Below are the code and all the weights of a small trained network. Each question names an input and a class and asks about switching units off, where a switched-off unit gives its printed mean instead of its output.

import numpy as np


def w(rows, s, z=0):
    codes = np.array(rows[::2]) - 128.0
    scale = np.full(codes.shape[1], s)
    scale[-1] = z or s
    return codes * scale


def norm(h):
    return h / np.sqrt((h * h).mean(-1, keepdims=True) + 1e-5)


def f(y):
    return y / 2 * (1 + np.tanh(0.7978845608 * (y + 0.044715 * y**3)))


def log_softmax(a):
    a = a - a.max(-1, keepdims=True)
    return a - np.log(np.exp(a).sum(-1, keepdims=True))


def net(x, mask):
    res = np.array(x, float).reshape(1, 4) / 4 @ E
    u = 0
    for l in range(4):
        y = f(norm(res) @ A[l][:, :-1].T + A[l][:, -1])
        res = res + np.where(mask[u : u + 9], y, B[l][:, -1]) @ B[l][:, :-1]
        u += 9
    return log_softmax(norm(res)[-1] @ U[:, :-1].T + U[:, -1])


A, B = {}, {}
E = w([
[126,86,251,68,158,169,78],'x0',
[198,124,138,27,177,2,149],'x1',
[217,113,67,84,149,214,145],'x2',
[196,137,169,220,180,125,160],'x3',
],0.0094)
A[0] = w([
[123,118,183,62,162,170,58,31],'0.n1',
[176,122,100,136,63,254,112,85],'0.n2',
[132,118,138,120,148,113,171,154],'0.n3',
[146,168,142,68,31,138,132,2],'0.n4',
[209,113,124,225,151,119,129,42],'0.n5',
[73,136,124,172,132,105,40,105],'0.n6',
[167,137,213,140,136,141,108,123],'0.n7',
[165,183,159,177,190,128,162,32],'0.n8',
[80,157,149,169,197,134,158,124],'0.n9',
],0.0091,0.0048)
B[0] = w([
[101,166,201,113,155,205,217,200],'0.n1',
[127,113,133,187,142,90,23,254],'0.n2',
[156,94,167,124,113,95,127,151],'0.n3',
[154,168,147,101,95,149,183,118],'0.n4',
[189,140,187,107,3,128,167,191],'0.n5',
[179,180,174,175,130,136,85,193],'0.n6',
[134,189,174,109,85,172,205,203],'0.n7',
[213,155,179,65,32,115,187,158],'0.n8',
[116,111,157,167,8,113,88,170],'0.n9',
],0.0065,0.0043)
A[1] = w([
[151,168,1,183,60,68,169,39],'1.n1',
[129,195,148,17,171,65,177,99],'1.n2',
[57,134,69,6,75,135,107,25],'1.n3',
[155,147,119,31,74,91,156,65],'1.n4',
[249,152,70,90,171,208,81,80],'1.n5',
[206,91,45,81,187,229,147,58],'1.n6',
[163,70,128,92,204,67,193,69],'1.n7',
[24,142,173,160,137,23,97,5],'1.n8',
[30,188,82,34,62,172,49,82],'1.n9',
],0.0079,0.0032)
B[1] = w([
[22,200,220,12,227,188,214,255],'1.n1',
[112,82,85,175,130,134,120,237],'1.n2',
[251,124,149,169,52,82,243,190],'1.n3',
[118,74,154,183,161,139,116,184],'1.n4',
[134,188,140,48,39,56,66,206],'1.n5',
[128,212,197,21,84,72,2,197],'1.n6',
[125,83,41,163,174,122,88,178],'1.n7',
[127,221,163,144,73,96,59,209],'1.n8',
[235,87,138,200,87,137,212,243],'1.n9',
],0.0087,0.0044)
A[2] = w([
[130,83,234,138,141,185,67,125],'2.n1',
[107,153,142,157,99,65,73,97],'2.n2',
[63,45,253,31,160,190,145,41],'2.n3',
[166,95,71,115,238,51,93,60],'2.n4',
[84,202,74,86,180,140,194,3],'2.n5',
[153,140,145,60,148,47,150,177],'2.n6',
[66,142,58,93,78,97,124,18],'2.n7',
[155,148,169,101,108,129,86,96],'2.n8',
[165,148,147,60,181,169,86,56],'2.n9',
],0.0079,0.0037)
B[2] = w([
[116,179,2,128,134,90,192,255],'2.n1',
[129,191,89,78,75,127,88,183],'2.n2',
[80,219,61,90,167,144,225,219],'2.n3',
[59,70,37,163,164,179,74,162],'2.n4',
[74,143,185,50,174,212,182,153],'2.n5',
[79,94,135,231,105,253,74,236],'2.n6',
[98,79,237,78,103,105,198,118],'2.n7',
[81,126,109,94,116,55,160,184],'2.n8',
[62,136,181,156,154,46,134,159],'2.n9',
],0.0075,0.0044)
A[3] = w([
[169,50,196,83,42,138,210,88],'3.n1',
[85,133,160,52,214,153,218,47],'3.n2',
[212,114,174,170,140,120,181,24],'3.n3',
[75,2,106,111,151,29,133,67],'3.n4',
[54,175,131,241,78,164,86,185],'3.n5',
[254,86,160,135,74,108,220,14],'3.n6',
[145,30,115,128,206,44,103,3],'3.n7',
[213,163,213,167,195,137,131,9],'3.n8',
[188,196,55,218,88,167,100,40],'3.n9',
],0.0085,0.0029)
B[3] = w([
[159,114,97,254,128,72,220,170],'3.n1',
[78,184,142,99,251,202,218,193],'3.n2',
[182,112,25,143,46,82,171,149],'3.n3',
[138,43,171,196,86,255,152,142],'3.n4',
[190,43,74,41,198,117,101,254],'3.n5',
[161,111,146,218,55,97,193,180],'3.n6',
[103,72,32,160,154,175,75,141],'3.n7',
[126,140,92,132,87,152,202,136],'3.n8',
[101,75,152,127,162,128,165,185],'3.n9',
],0.0079,0.0081)
U = w([
[85,202,139,107,210,189,212,84],'0',
[125,5,81,177,155,199,65,203],'1',
[204,115,136,196,39,106,204,1],'2',
[135,190,167,90,72,61,27,226],'3',
],0.016,0.00089)

Each question gives the input, the list of numbers given to net, and the class t.
The units are the neurons (one row each of A and B). Each row of codes is followed by its name. A weight is (code - 128) times the scale printed after its matrix; where a second scale follows, it is the last column's (A, B and U).
mask holds one flag per neuron, layer by layer. A switched-off neuron (its flag False) gives its mean, the last column of its row in B, instead of its output. The means were averaged over made-up inputs and are rounded, as every weight is.
A unit's drop is (log p(t) with every unit on - log p(t) with that unit switched off) / (log p(t) with every unit on - log p(t) with every unit switched off).
The circuit of an input: a set's keep is (log p(t) with only the set's units on - log p(t) with every unit switched off) / (log p(t) with every unit on - log p(t) with every unit switched off). Starting from the 12 units with the biggest drops (on a tie, the unit counted first), units are removed one at a time, each time the one whose removal leaves the highest keep (on an exact tie, the one counted first), for as long as the keep stays at least 0.8.
circuit, biggest first: the units of the circuit, biggest drop first
k most important neurons: the k neurons with the biggest drops, biggest first
top k neurons in layer l: the k neurons of layer l with the biggest drops, biggest first
input [-5,2,-1,-8], class 2: top 2 neurons in layer 1 -> (1.n3, 1.n9)
input [-4,4,0,2], class 0: 2 most important neurons -> (1.n1, 2.n5)
input [-5,0,5,5], class 0: 4 most important neurons -> (1.n1, 1.n9, 1.n3, 0.n6)
input [-6,-7,0,-5], class 1: circuit, biggest first -> (3.n5)
input [-7,-6,-7,2], class 0: 4 most important neurons -> (1.n1, 0.n2, 1.n5, 1.n6)
input [8,-7,7,5], class 0: circuit, biggest first -> (2.n3, 2.n1)
input [5,0,5,6], class 2: 3 most important neurons -> (1.n1, 0.n5, 0.n8)
input [-5,3,-6,2], class 3: 2 most important neurons -> (1.n8, 2.n3)
input [-5,8,8,-5], class 1: 2 most important neurons -> (1.n7, 1.n4)
input [-1,-1,-6,-6], class 2: 2 most important neurons -> (1.n9, 0.n2)
input [5,-5,2,6], class 2: top 3 neurons in layer 0 -> (0.n5, 0.n7, 0.n8)
input [-6,2,-6,6], class 0: 4 most important neurons -> (1.n1, 1.n9, 1.n3, 0.n2)
input [-4,3,-7,-8], class 2: 3 most important neurons -> (1.n3, 1.n9, 0.n2)
input [-7,-1,7,5], class 0: top 2 neurons in layer 0 -> (0.n6, 0.n5)
input [-1,2,6,-7], class 2: 2 most important neurons -> (1.n3, 1.n9)
input [-7,-5,-6,6], class 0: 2 most important neurons -> (1.n1, 1.n9)
input [1,3,6,2], class 3: circuit, biggest first -> (1.n6)
input [6,6,8,-3], class 3: top 2 neurons in layer 1 -> (1.n6, 1.n5)
input [-7,7,-1,4], class 0: top 2 neurons in layer 3 -> (3.n2, 3.n5)
input [0,3,-4,-2], class 3: circuit, biggest first -> (1.n8)
input [7,-2,5,8], class 2: top 2 neurons in layer 0 -> (0.n5, 0.n8)
